Rows and whether each has a hidden trait (one of two labels; each part has its own):
-137, 62, -6, -74, -166, 5, 140, -63, -1, -120, -166, -32, 274, 346, -235, -100, -44 : [37]
24, -48, -67, 57, -50, 30, -51, -40, 98, -698, -213, -172, 70, -79, 25, 10, 96 : [37]
-76, 383, -11, -283, 218, -20, -913, -133, -32, 172, -253, -395, -101, 319, -71, 125, -62 : [37]
-227, 58, -123, -27, -193, -15, -251, -151, 100, -533, -72, 31, 46, 82, -29, 300, 66 : [36]
412, -214, -384, 64, -676, 223, -91, -32, 25, 138, -309, 5, -247, -46, -122, -426, 250 : [37]
-166, 74, -51, -174, -242, -12, -402, -215, 30, -264, -357, -283, 106, 399, 267, 393, 15 : [36]
86, 55, 52, -1, -4, -133, 291, 30, -115, 287, -72, 0, -68, 150, -104, -10, -158 : [37]
-21, 118, 130, -103, -39, 58, 109, -39, -35, 95, -62, -115, 176, 213, -89, -11, -133 : [37]
-80, -15, 71, 229, 215, -206, -566, -30, 43, 233, 408, -290, 144, -146, 276, -338, 176 : [36]
51, -325, -96, 252, -242, -81, -371, -179, 43, 427, 477, 102, -224, -210, 291, 97, 9 : [36]
90, 380, 110, -185, 59, 28, -389, -127, 10, 126, -194, -421, -135, 223, 233, 344, -143 : [37]
80, 270, 197, -145, 74, 39, 272, 12, -67, 202, -30, -241, 2, 106, -52, 68, -201 : [37]
33, 261, 112, -104, -6, 116, 63, -87, 163, 36, -469, -89, -160, 156, 16, -128, 127 : [36]
102, 148, -20, -130, 72, -159, -317, 26, -148, 428, -148, -263, -107, 265, 127, 40, -89 : [37]
-80, 157, 135, -8, 159, -136, -660, -148, 77, 16, 240, -309, 308, 253, 224, -96, 54 : [36]
324, 228, 226, -17, 257, 164, -462, -133, -89, 881, -7, -69, 111, 372, 271, 83, -259 : [36]
84, -98, 4, 182, -210, 55, -238, -182, 19, 509, -22, -43, 157, 180, 472, -50, -51 : [37]
-188, -2, -271, 21, -46, 0, -465, -77, 124, -809, -478, 16, -68, -54, 158, 137, 337 : [36]
-265, -84, -233, 188, -127, 94, -609, -66, 75, -615, -198, 164, -177, -400, 220, 301, 330 : [36]
-195, 618, 559, -50, 892, -231, -475, 25, -53, 854, 344, -439, -26, 170, 552, 589, -400 : [37]
130, 181, 110, -102, -38, -72, -51, -108, -99, 599, -89, -295, 118, 406, 96, -48, -223 : [36]
171, 207, -26, -138, -137, 97, -385, -72, 82, 139, -189, -251, -207, 381, 104, 198, 30 : [37]
45, -1, 49, -94, -326, 37, -160, -328, 94, 181, 60, -42, -38, 235, 186, 130, -79 : [36]
-43, 107, 31, -57, -316, -18, -278, -277, 58, -33, -153, -229, -27, 213, 252, 212, -2 : [36]
179, 152, 114, -116, -138, -119, 206, -52, -72, 327, -22, -215, 128, 378, -23, -113, -217 : [36]
109, 214, 120, -85, -134, 96, -546, -182, -59, 533, -56, -343, 243, 321, 323, 48, -157 : [37]
135, 182, 187, -170, 201, 26, 206, 22, -98, 630, 52, -198, 69, 269, -184, -192, -310 : [36]
100, 309, 231, -102, 49, 17, -244, -70, -178, 881, -70, -500, 200, 469, 40, -62, -396 : [36]
-4, 114, -62, 33, -60, -19, -169, -114, 4, 399, 28, 112, -156, 169, 158, 189, -17 : [37]
116, 85, 90, -37, -26, -32, 2, -19, -83, 246, 2, -88, 98, 164, 36, -63, -161 : [36]
-62, 226, 214, -214, -295, -17, -35, -226, 1, -57, 269, -279, 241, 498, -162, 241, -325 : [36]
-48, 93, 16, -118, -211, -35, -209, -179, 21, 3, -12, -184, 103, 220, 137, 234, -54 : [36]
-513, 216, -157, -404, -480, -143, 300, -105, 221, -999, -350, -243, 198, 352, -452, 188, 150 : [36]
-248, 77, -66, -66, -52, 88, -67, 29, 52, -401, -144, 8, 24, -74, -122, 252, 176 : [36]
46, 55, 231, -166, 67, 73, 249, 21, -38, -254, -195, -328, 407, 220, -134, -313, -312 : [37]
502, 170, -61, -244, -436, 213, 134, -42, -101, 423, -354, -338, -161, 225, -140, -146, -153 : [37]
-133, -8, 158, 61, 156, -153, 230, 143, -35, -147, 434, -48, 261, -187, -163, -422, 39 : [36]
38, -38, 74, -37, 278, 17, 43, 74, -60, 403, -12, -84, 46, 137, -24, -89, -128 : [36]
-136, 62, 64, -17, 136, -68, -70, -58, 18, -43, 9, -41, 138, 154, 81, 167, -42 : [37]
195, 42, -89, 171, 93, -31, -304, -77, -84, 890, 74, -38, -237, 89, 374, -88, -93 : [37]
113, 176, -141, -61, 8, 53, 284, -99, -1, 79, -94, -204, -88, 353, 158, 132, -121 : [37]
-63, 219, 120, -151, -16, -57, -139, -58, -62, 160, -101, -199, 203, 393, -44, 70, -158 : [37]
-5, 36, 236, -187, 41, 21, 271, 100, -46, -288, -158, -255, 378, 148, -211, -215, -203 : [37]
-2, 9, 84, -112, -63, -54, -168, -102, -112, 378, -77, -73, 117, 312, 87, 71, -155 : [37]
273, -118, -121, -71, -473, 154, 304, -50, -90, 269, -171, 13, 104, 222, -301, -538, -102 : [37]
134, 250, -46, 0, 50, 59, 233, -26, -8, 137, -209, -355, -13, 217, 83, -15, -119 : [37]
59, -72, -135, 44, -59, -60, -50, -33, 9, -24, -7, 13, -25, 22, 90, 8, 76 : [36]
-92, -18, -195, 73, -239, -173, -394, -118, 42, 278, -172, -261, -253, 170, 214, -55, 3 : [36]
234, 176, 272, -178, 135, 106, 287, 93, -68, 37, -180, -588, 342, 311, -100, -429, -322 : [37]
110, 192, 102, -124, -14, -52, 127, -70, -54, 351, -58, -216, 150, 370, -87, -57, -265 : [36]
73, 84, 110, -191, -189, 15, 2, -130, 7, 165, 71, -143, 88, 330, 40, 63, -148 : [36]
27, -31, 8, 40, -82, -26, 59, -31, -107, 378, 19, -32, 173, 159, -106, -305, -111 : [37]
-112, -16, -143, 112, -30, 52, -663, -118, 35, -93, -225, -8, -109, -62, 355, 252, 152 : [36]
58, 189, 75, -3, -79, -169, -698, -192, -66, 689, -37, -513, 89, 416, 379, -130, -184 : [36]
67, 387, 148, -157, 271, -16, -564, -21, -94, 727, -80, -569, -200, 272, -79, -93, -218 : [37]
16, -240, -127, 178, -214, -60, -363, -211, 49, 197, 94, 107, -210, -96, 379, 108, 73 : [36]

86, -761, -222, 62, 339, 52, -166, 37, 139, 16, 7, -29, 26, 51, -98, -353, 19, 48, 40, -13, 5, 13, -22, 1 : (8)
8, -370, -196, -236, -46, -18, 81, 89, -359, 3, 26, -66, -25, 6, 3, -158, 20, -10, -56, -56, -6, 152, -41, -40 : (12)
152, -239, -22, 43, 20, -41, -319, 148, -8, 33, -3, 23, -10, -24, -27, -69, 76, -14, 81, 30, 1, 40, 17, 60 : (8)
137, -273, -129, 23, 79, -9, 62, -15, -27, 21, -1, 45, 10, -2, -13, -27, 57, -17, 70, -10, -85, 26, -8, 53 : (8)
-37, -270, -244, 109, -99, 19, -110, -15, -60, 17, -9, -34, 20, -25, 12, 87, 16, 6, 205, -164, 21, -23, 71, 6 : (8)
20, -328, 10, 18, 71, -10, 27, 26, -408, 17, -9, -4, 13, -5, -7, -48, 34, -31, 84, -7, -12, 146, -24, -2 : (12)
6, -289, 116, 20, -51, 9, 74, 54, -719, 15, -5, -20, 16, 1, 2, -162, 30, -45, 108, -19, 33, 93, 5, 0 : (12)
87, -319, -142, 64, 21, -2, 22, 22, 42, 21, -9, 8, 11, -49, 44, -15, 32, -15, 83, -6, -119, -32, 11, 51 : (8)
57, -349, -17, -129, 88, -26, 200, 14, -200, 13, 3, -7, 10, -4, -7, -212, -97, -14, 73, -7, -67, 41, -19, -2 : (12)
-58, -280, 210, 134, 98, -5, -51, 17, -244, 20, -12, -15, 12, -4, -6, -9, 21, -38, 121, 73, -15, 97, 10, -2 : (12)
86, -513, 2, 12, 346, -1, -333, -68, 586, 70, -16, 6, -3, 36, -123, -22, 17, -1, 50, 40, 157, 60, -46, 3 : (8)
-42, -316, -56, -110, -3, -83, -64, 71, -33, 14, 32, -63, 17, 14, 13, -151, -72, 2, 23, -13, -50, 20, 30, -2 : (12)
16, -330, -25, 16, 10, -13, -97, 42, -28, -3, 0, -8, 37, -20, 158, -84, 18, 8, 64, -4, -49, -167, 4, 20 : (8)
34, -397, -24, 29, 81, -6, -54, -76, -13, 23, -26, -19, 29, -26, 125, -30, -19, -2, 84, -7, 28, -133, 14, 0 : (8)
56, -309, -23, 7, -11, -26, -143, 63, 74, 5, 14, 16, 30, 0, 46, -176, 30, 25, 58, 27, -46, -58, -4, 33 : (8)
11, -523, 138, 27, 19, -20, 205, 44, -609, 7, -2, 0, 13, 2, 3, -273, 14, -25, 178, -14, 3, 70, 11, 2 : (12)
9, -372, -139, -200, 22, -96, -18, 94, -184, 8, 34, -117, -2, 20, 5, -106, -67, -6, 76, -14, -21, 93, 11, -35 : (12)
48, -355, -46, 94, 274, -4, -393, 24, 134, 43, -23, -18, 11, -2, -49, -58, -6, 19, 89, -9, 96, -3, 1, -1 : (8)
-4, -530, -106, -138, -1, -61, -43, 80, -24, 16, 13, -31, 15, 3, -27, -222, 36, 37, -177, 21, -38, 205, -62, 3 : (12)
-66, -307, 16, 22, 20, -116, -217, 116, -39, 18, -1, -69, 38, 5, -14, -51, 56, 14, 99, 166, 3, 243, 2, -23 : (12)
-123, -99, -64, -41, -210, -82, -230, 135, -133, 8, 48, -141, 11, 24, 38, -155, -67, 3, 177, -44, 29, -54, 81, -9 : (12)
37, -999, 184, -6, 45, -56, 113, 119, -308, 4, -29, 15, 70, -2, -18, -582, 66, 37, 126, 195, -18, 321, -28, 1 : (12)
-60, -299, 60, -9, -198, -25, -58, -209, 109, 8, 0, 28, 32, 3, 228, -34, 19, -3, 169, -20, 36, -120, 52, -10 : (8)
-3, -183, -22, 17, -131, -31, -59, -12, -67, 15, 2, 50, 15, -12, 91, -24, 58, -5, 122, -18, -20, -50, 26, 40 : (8)
4, -344, 25, 26, -1, -28, -151, -58, 239, 16, -8, 6, 16, 3, 35, -29, 20, -5, 122, -19, 71, -42, 18, 0 : (8)
-29, -178, 50, -62, -15, -36, 169, 60, -447, 11, 17, -42, -10, 5, 22, -132, -193, -78, 248, -148, -26, -104, 76, 4 : (12)
-31, -332, -132, -91, -23, -19, -53, 70, -71, 16, 36, -74, 1, 10, 7, -67, 16, -6, -117, -21, 6, 120, -22, -19 : (12)
22, -455, -22, 13, 92, 14, -201, -51, 134, 19, -3, -22, 18, 2, 3, -93, -18, 16, 92, -15, 99, -87, 4, -17 : (8)
38, -231, -75, 147, 105, -12, -162, 48, -9, 43, -50, -14, 6, -74, -6, 87, 17, -18, 80, -3, -12, -95, 23, -2 : (8)
53, -326, -165, 15, -90, 8, 110, -79, 62, 16, -2, 49, 15, -4, -2, 128, 61, -9, 142, -87, -18, 1, 21, 50 : (8)
13, -316, -24, -121, -92, -22, -23, 98, -780, -11, 1, -80, -6, 2, 8, -90, 36, -17, 132, -23, 17, 171, 7, -54 : (12)
28, -300, -79, 38, -8, -26, -195, 53, -148, 15, 2, -31, 17, -1, -6, -73, 19, 4, 137, -21, 9, -62, 18, 5 : (8)
20, -382, -106, 62, 30, -4, -149, 44, -2, 17, -8, -23, 15, 1, 3, -61, 18, -6, 127, -14, 2, -41, 10, -1 : (8)
74, -363, -99, 109, 145, 10, -3, -8, -17, 22, -27, -8, 11, -30, -17, 9, -4, -25, 54, 1, -19, -61, -18, 1 : (8)
-90, -307, 35, 20, 32, -23, -21, 38, -10, 19, -3, -20, 13, 3, 7, -52, 14, -19, -28, -18, -3, 20, 0, 17 : (12)
31, -428, 20, 19, 280, -39, 70, -23, 28, 29, -18, -8, 4, -20, -52, 92, 3, -29, -125, 114, -65, 217, -77, 3 : (12)
39, -217, -14, 22, 22, -10, -72, -38, 155, 18, -3, -3, 11, -1, -3, -55, 17, 6, 119, -12, 12, 13, -1, -2 : (8)
28, -299, -22, -20, 52, -24, 49, 73, -452, 20, 0, -76, 12, -3, -1, -54, 16, -17, 79, 6, -10, 189, -9, -52 : (12)
37, -321, -29, 11, 43, -9, -74, -42, 99, 18, -23, -23, 12, -18, 9, -57, 5, -10, 86, -23, 48, -62, 16, -1 : (8)
-10, -336, -31, 17, 28, -15, -5, 34, -83, 16, 7, -23, 7, -6, 11, -53, 3, -19, -5, -16, 1, 67, -18, 0 : (12)
34, -320, -19, 13, 150, -12, -258, -52, 241, 9, -8, -8, 12, 3, -5, -71, 9, 10, 89, 17, 58, -2, -10, -2 : (8)
-54, 16, 88, 23, 0, -30, -62, 63, -595, 16, 8, -82, -4, 4, 27, -39, -60, -77, 238, -36, 11, -16, 76, -4 : (12)
-4, -300, -45, -71, -15, -99, -35, 135, -311, 11, 2, -75, 22, 11, 7, -230, 17, 7, 117, 50, 14, 219, 18, -34 : (12)
-5, -318, 134, 53, 6, 3, 15, 27, -667, 21, -5, -18, -1, 1, -11, -39, 21, -73, 139, -14, 48, 81, 8, -7 : (12)
78, -360, 288, 120, 12, 81, 193, -2, -941, 22, -26, 4, -8, -23, 30, -10, 14, -123, 209, 15, 56, 54, -32, -1 : (12)
